Below is a small trained network, with its code and all its weights. Each question gives an input and a class and asks what happens when units are switched off, that is, made to give their printed mean instead of their output.

import numpy as np


def w(rows, s, z=0):
    codes = np.array(rows[::2]) - 128.0
    scale = np.full(codes.shape[1], s)
    scale[-1] = z or s
    return codes * scale


def f(y):
    return y / 2 * (1 + np.tanh(0.7978845608 * (y + 0.044715 * y**3)))


def log_softmax(a):
    a = a - a.max(-1, keepdims=True)
    return a - np.log(np.exp(a).sum(-1, keepdims=True))


def net(x, mask):
    res = np.array(x, float).reshape(1, 3) / 4 @ E
    y = f(res @ A[0][:, :-1].T + A[0][:, -1])
    res = res + np.where(mask, y, B[0][:, -1]) @ B[0][:, :-1]
    return log_softmax(res[-1] @ U[:, :-1].T + U[:, -1])


A, B = {}, {}
E = w([
[76,113,127,87,141,76,156,210,55],'x0',
[182,8,151,138,51,182,208,179,148],'x1',
[80,145,91,110,199,109,124,200,77],'x2',
],0.012)
A[0] = w([
[230,99,105,122,82,168,121,61,153,255],'N1',
[169,27,140,119,9,109,150,181,108,175],'N2',
[110,117,149,142,68,176,147,134,173,95],'N3',
[88,207,89,111,195,98,86,151,87,159],'N4',
[183,172,117,176,128,184,86,9,179,118],'N5',
[226,57,160,150,74,172,143,57,164,129],'N6',
],0.012,0.0046)
B[0] = w([
[125,179,175,133,90,141,108,36,189,235],'N1',
[136,66,245,102,116,148,197,186,103,239],'N2',
[96,147,173,117,77,153,119,126,131,175],'N3',
[50,150,72,176,128,114,88,154,148,248],'N4',
[254,115,93,72,140,125,137,67,124,240],'N5',
[91,126,169,204,127,171,144,61,187,251],'N6',
],0.016,0.018)
U = w([
[238,188,103,95,144,145,72,15,165,127],'0',
[35,189,39,169,188,85,51,163,109,223],'1',
[107,142,255,179,72,217,146,80,186,5],'2',
[142,76,186,30,144,126,159,198,32,126],'3',
],0.0074,0.0031)

Each question gives the input, the list of numbers given to net, and the class t.
The units are the neurons (one row each of A and B). Each row of codes is followed by its name. A weight is (code - 128) times the scale printed after its matrix; where a second scale follows, it is the last column's (A, B and U).
mask holds one flag per neuron, in row order. A switched-off neuron (its flag False) gives its mean, the last column of its row in B, instead of its output. The means were averaged over made-up inputs and are rounded, as every weight is.
A unit's drop is (log p(t) with every unit on - log p(t) with that unit switched off) / (log p(t) with every unit on - log p(t) with every unit switched off).
The circuit of an input: a set's keep is (log p(t) with only the set's units on - log p(t) with every unit switched off) / (log p(t) with every unit on - log p(t) with every unit switched off). Starting from all 6 units, units are removed one at a time, each time the one whose removal leaves the highest keep (on an exact tie, the one counted first), for as long as the keep stays at least 0.8.
units of the circuit, in order: the units of the circuit, biggest drop first
top k neurons: the k neurons with the biggest drops, biggest first
drop when u is switched off: that unit's drop, to one decimal
input [-6,-5,6], class 1: units of the circuit, in order -> N4
input [-3,2,6], class 1: units of the circuit, in order -> N2, N5, N6
input [5,-1,-5], class 3: top 3 neurons -> N6, N1, N4
input [0,1,1], class 3: top 2 neurons -> N6, N1
input [-8,1,-7], class 0: top 3 neurons -> N5, N2, N4
input [-6,0,-6], class 0: top 2 neurons -> N5, N2
input [-8,0,-2], class 0: drop when N5 is switched off -> 1.6
input [-3,-1,-3], class 0: drop when N2 is switched off -> 0.1
input [-7,2,4], class 0: drop when N2 is switched off -> 0.4
input [-7,-3,-3], class 0: drop when N5 is switched off -> 0.4
